Below are the code and all the weights of a small trained network. Each question names an input and a class and asks about switching units off, where a switched-off unit gives its printed mean instead of its output.

import numpy as np


def w(rows, s, z=0):
    codes = np.array(rows[::2]) - 128.0
    scale = np.full(codes.shape[1], s)
    scale[-1] = z or s
    return codes * scale


def norm(h):
    return h / np.sqrt((h * h).mean(-1, keepdims=True) + 1e-5)


def f(y):
    return np.maximum(y, 0)


def log_softmax(a):
    a = a - a.max(-1, keepdims=True)
    return a - np.log(np.exp(a).sum(-1, keepdims=True))


def net(x, mask):
    res = np.array(x, float).reshape(1, 7) / 4 @ E
    u = 0
    for l in range(3):
        y = f(norm(res) @ A[l][:, :-1].T + A[l][:, -1])
        res = res + np.where(mask[u : u + 12], y, B[l][:, -1]) @ B[l][:, :-1]
        u += 12
    return log_softmax(norm(res)[-1] @ U[:, :-1].T + U[:, -1])


A, B = {}, {}
E = w([
[84,45,66,28],'x0',
[2,124,81,152],'x1',
[93,76,243,15],'x2',
[186,111,77,86],'x3',
[126,164,158,35],'x4',
[248,72,84,151],'x5',
[87,207,161,51],'x6',
],0.0061)
A[0] = w([
[205,164,93,210,68],'L0N0',
[210,65,143,7,2],'L0N1',
[147,254,209,33,114],'L0N2',
[35,168,137,198,119],'L0N3',
[235,171,101,246,60],'L0N4',
[47,100,101,116,130],'L0N5',
[111,178,26,49,65],'L0N6',
[187,2,172,42,84],'L0N7',
[234,165,86,247,63],'L0N8',
[96,98,46,113,47],'L0N9',
[23,220,183,169,122],'L0N10',
[98,144,72,68,111],'L0N11',
],0.006,0.0066)
B[0] = w([
[202,161,105,187,188],'L0N0',
[36,11,175,106,170],'L0N1',
[181,190,147,124,250],'L0N2',
[128,69,165,134,223],'L0N3',
[236,148,77,196,218],'L0N4',
[139,112,103,147,213],'L0N5',
[132,147,56,84,163],'L0N6',
[120,59,105,73,240],'L0N7',
[254,148,74,191,224],'L0N8',
[95,76,75,113,145],'L0N9',
[110,159,196,165,253],'L0N10',
[131,150,93,121,177],'L0N11',
],0.009,0.0031)
A[1] = w([
[59,75,151,113,113],'L1N0',
[216,85,207,90,167],'L1N1',
[156,106,74,13,131],'L1N2',
[90,99,97,60,73],'L1N3',
[71,108,126,81,4],'L1N4',
[193,63,145,29,82],'L1N5',
[135,141,35,33,99],'L1N6',
[220,28,195,122,163],'L1N7',
[45,86,137,122,122],'L1N8',
[234,167,153,171,147],'L1N9',
[67,178,1,72,151],'L1N10',
[28,135,11,130,116],'L1N11',
],0.0087,0.014)
B[1] = w([
[109,118,108,176,167],'L1N0',
[73,160,55,111,249],'L1N1',
[150,90,128,96,206],'L1N2',
[149,171,161,86,141],'L1N3',
[246,40,118,28,128],'L1N4',
[45,99,40,80,171],'L1N5',
[190,81,173,75,164],'L1N6',
[73,123,69,140,254],'L1N7',
[131,96,123,163,174],'L1N8',
[106,136,66,113,232],'L1N9',
[205,88,204,127,202],'L1N10',
[176,105,194,130,177],'L1N11',
],0.013,0.007)
A[2] = w([
[37,130,195,121,126],'L2N0',
[69,108,119,161,115],'L2N1',
[132,152,167,50,2],'L2N2',
[47,105,213,182,89],'L2N3',
[129,173,106,70,26],'L2N4',
[182,34,134,193,109],'L2N5',
[111,206,188,69,80],'L2N6',
[195,83,146,128,88],'L2N7',
[2,132,96,122,108],'L2N8',
[106,253,166,69,97],'L2N9',
[233,58,147,154,85],'L2N10',
[64,133,203,218,33],'L2N11',
],0.007,0.013)
B[2] = w([
[114,134,151,160,225],'L2N0',
[140,113,132,148,180],'L2N1',
[200,246,89,180,128],'L2N2',
[125,70,170,141,188],'L2N3',
[50,185,179,203,128],'L2N4',
[157,142,125,106,217],'L2N5',
[153,204,89,109,153],'L2N6',
[161,92,119,122,153],'L2N7',
[104,118,108,174,255],'L2N8',
[85,184,182,77,190],'L2N9',
[184,100,108,116,183],'L2N10',
[100,17,192,140,143],'L2N11',
],0.013,0.0026)
U = w([
[68,82,71,23,77],'0',
[44,90,217,227,95],'1',
[98,81,87,157,255],'2',
[212,188,48,250,72],'3',
[200,64,146,153,75],'4',
[61,237,197,88,116],'5',
[164,87,177,52,69],'6',
],0.02,0.0079)

Each question gives the input, the list of numbers given to net, and the class t.
The units are the neurons (one row each of A and B). Each row of codes is followed by its name. A weight is (code - 128) times the scale printed after its matrix; where a second scale follows, it is the last column's (A, B and U).
mask holds one flag per neuron, layer by layer. A switched-off neuron (its flag False) gives its mean, the last column of its row in B, instead of its output. The means were averaged over made-up inputs and are rounded, as every weight is.
A unit's drop is (log p(t) with every unit on - log p(t) with that unit switched off) / (log p(t) with every unit on - log p(t) with every unit switched off).
The circuit of an input: a set's keep is (log p(t) with only the set's units on - log p(t) with every unit switched off) / (log p(t) with every unit on - log p(t) with every unit switched off). Starting from the 12 units with the biggest drops (on a tie, the unit counted first), units are removed one at a time, each time the one whose removal leaves the highest keep (on an exact tie, the one counted first), for as long as the keep stays at least 0.8.
circuit, biggest first: the units of the circuit, biggest drop first
most important unit: the unit with the biggest drop
top k neurons: the k neurons with the biggest drops, biggest first
top k neurons in layer l: the k neurons of layer l with the biggest drops, biggest first
drop when u is switched off: that unit's drop, to one decimal
input [-7,-3,3,-3,6,7,1], class 0: circuit, biggest first : L1N1
input [6,2,-1,-2,6,-7,3], class 5: circuit, biggest first : L0N10, L0N7, L0N2
input [-2,2,-7,-2,6,-7,-6], class 1: circuit, biggest first : L0N10, L0N3, L1N1
input [7,6,7,-8,4,-3,7], class 1: top 2 neurons : L1N8, L1N0
input [-2,6,4,-3,-3,7,2], class 1: top 2 neurons : L0N8, L0N4
input [8,8,0,-8,-5,4,-6], class 4: top 2 neurons : L1N11, L1N1
input [1,8,8,5,2,-5,5], class 5: top 2 neurons : L0N2, L1N7
input [-1,8,-5,7,-1,-8,8], class 1: top 2 neurons in layer 0 : L0N10, L0N3
input [3,-3,8,-6,-2,-1,6], class 5: top 2 neurons : L0N2, L1N9
input [2,3,-3,-3,3,-2,2], class 1: top 2 neurons in layer 1 : L1N2, L1N6
input [-3,7,5,-4,2,4,7], class 5: drop when L0N2 is switched off : 0.6
input [-4,4,-5,3,-6,-5,6], class 1: drop when L1N1 is switched off : 0.1
input [8,7,8,-1,-7,3,7], class 4: drop when L1N9 is switched off : 0.1
input [8,3,0,-1,6,-5,6], class 6: most important unit : L1N10
